Below is a small trained network, with its code and all its weights. Each question gives an input and a class and asks what happens when units are switched off, that is, made to give their printed mean instead of their output.

import numpy as np


def w(rows, s, z=0):
    codes = np.array(rows[::2]) - 128.0
    scale = np.full(codes.shape[1], s)
    scale[-1] = z or s
    return codes * scale


def norm(h):
    return h / np.sqrt((h * h).mean(-1, keepdims=True) + 1e-5)


def f(y):
    return np.maximum(y, 0)


def log_softmax(a):
    a = a - a.max(-1, keepdims=True)
    return a - np.log(np.exp(a).sum(-1, keepdims=True))


def net(x, mask):
    res = np.array(x, float).reshape(1, 7) / 4 @ E
    u = 0
    for l in range(3):
        y = f(norm(res) @ A[l][:, :-1].T + A[l][:, -1])
        res = res + np.where(mask[u : u + 6], y, B[l][:, -1]) @ B[l][:, :-1]
        u += 6
    return log_softmax(norm(res)[-1] @ U[:, :-1].T + U[:, -1])


A, B = {}, {}
E = w([
[27,59,207],'x0',
[78,253,130],'x1',
[240,179,247],'x2',
[209,155,179],'x3',
[136,141,120],'x4',
[124,108,165],'x5',
[238,138,177],'x6',
],0.0046)
A[0] = w([
[35,149,207,211],'0.n0',
[253,88,32,244],'0.n1',
[77,166,34,131],'0.n2',
[100,67,190,169],'0.n3',
[254,164,142,254],'0.n4',
[211,162,139,62],'0.n5',
],0.0092,0.0018)
B[0] = w([
[138,116,74,223],'0.n0',
[2,130,47,254],'0.n1',
[204,168,135,225],'0.n2',
[180,85,148,204],'0.n3',
[83,112,55,251],'0.n4',
[44,150,192,188],'0.n5',
],0.0099,0.0053)
A[1] = w([
[88,119,189,158],'1.n0',
[87,255,161,96],'1.n1',
[208,147,221,156],'1.n2',
[151,104,165,151],'1.n3',
[119,45,183,252],'1.n4',
[209,141,10,109],'1.n5',
],0.0084,0.0042)
B[1] = w([
[141,77,176,167],'1.n0',
[144,131,167,205],'1.n1',
[80,68,113,159],'1.n2',
[136,127,2,157],'1.n3',
[219,56,38,255],'1.n4',
[29,116,133,224],'1.n5',
],0.0083,0.0045)
A[2] = w([
[21,65,192,160],'2.n0',
[174,196,124,95],'2.n1',
[128,221,2,168],'2.n2',
[106,162,45,18],'2.n3',
[128,125,133,69],'2.n4',
[90,63,36,248],'2.n5',
],0.0094,0.0017)
B[2] = w([
[176,95,167,163],'2.n0',
[29,165,98,136],'2.n1',
[197,254,174,213],'2.n2',
[93,133,120,179],'2.n3',
[160,172,205,128],'2.n4',
[60,116,251,246],'2.n5',
],0.0065,0.011)
U = w([
[131,229,116,1],'0',
[171,3,108,255],'1',
],0.011,0.00089)

Each question gives the input, the list of numbers given to net, and the class t.
The units are the neurons (one row each of A and B). Each row of codes is followed by its name. A weight is (code - 128) times the scale printed after its matrix; where a second scale follows, it is the last column's (A, B and U).
mask holds one flag per neuron, layer by layer. A switched-off neuron (its flag False) gives its mean, the last column of its row in B, instead of its output. The means were averaged over made-up inputs and are rounded, as every weight is.
A unit's drop is (log p(t) with every unit on - log p(t) with that unit switched off) / (log p(t) with every unit on - log p(t) with every unit switched off).
The circuit of an input: a set's keep is (log p(t) with only the set's units on - log p(t) with every unit switched off) / (log p(t) with every unit on - log p(t) with every unit switched off). Starting from the 12 units with the biggest drops (on a tie, the unit counted first), units are removed one at a time, each time the one whose removal leaves the highest keep (on an exact tie, the one counted first), for as long as the keep stays at least 0.8.
circuit, biggest first: the units of the circuit, biggest drop first
k most important neurons: the k neurons with the biggest drops, biggest first
k most important neurons of layer l: the k neurons of layer l with the biggest drops, biggest first
drop of u: that unit's drop, to one decimal
input [3,5,3,-1,4,1,8], class 1: circuit, biggest first => [0.n5 2.n2 1.n0]
input [4,4,4,-5,2,-1,5], class 1: circuit, biggest first => [0.n1 2.n2]
input [-2,-6,3,-2,-3,-2,1], class 0: circuit, biggest first => [0.n1]
input [-5,-5,-6,-6,-4,-4,-4], class 0: circuit, biggest first => [0.n2 2.n2 1.n4]
input [-4,-4,-5,-6,-8,0,-7], class 0: circuit, biggest first => [0.n2 0.n3 2.n2 1.n4]
input [1,-2,6,6,5,0,-2], class 1: 2 most important neurons => [0.n5 2.n2]
input [-6,-7,3,8,-4,-1,3], class 0: 2 most important neurons of layer 0 => [0.n1 0.n3]
input [-4,-8,-6,-4,-7,-3,4], class 0: 2 most important neurons => [0.n1 0.n3]
input [-7,-6,6,1,-4,3,7], class 0: 2 most important neurons of layer 0 => [0.n1 0.n4]
input [7,8,8,3,0,5,-5], class 1: drop of 2.n2 => 0.1
input [-8,-7,-7,0,1,-3,-8], class 0: drop of 1.n4 => 0.1
input [-3,-5,1,5,0,-6,-3], class 0: drop of 0.n1 => -0.1
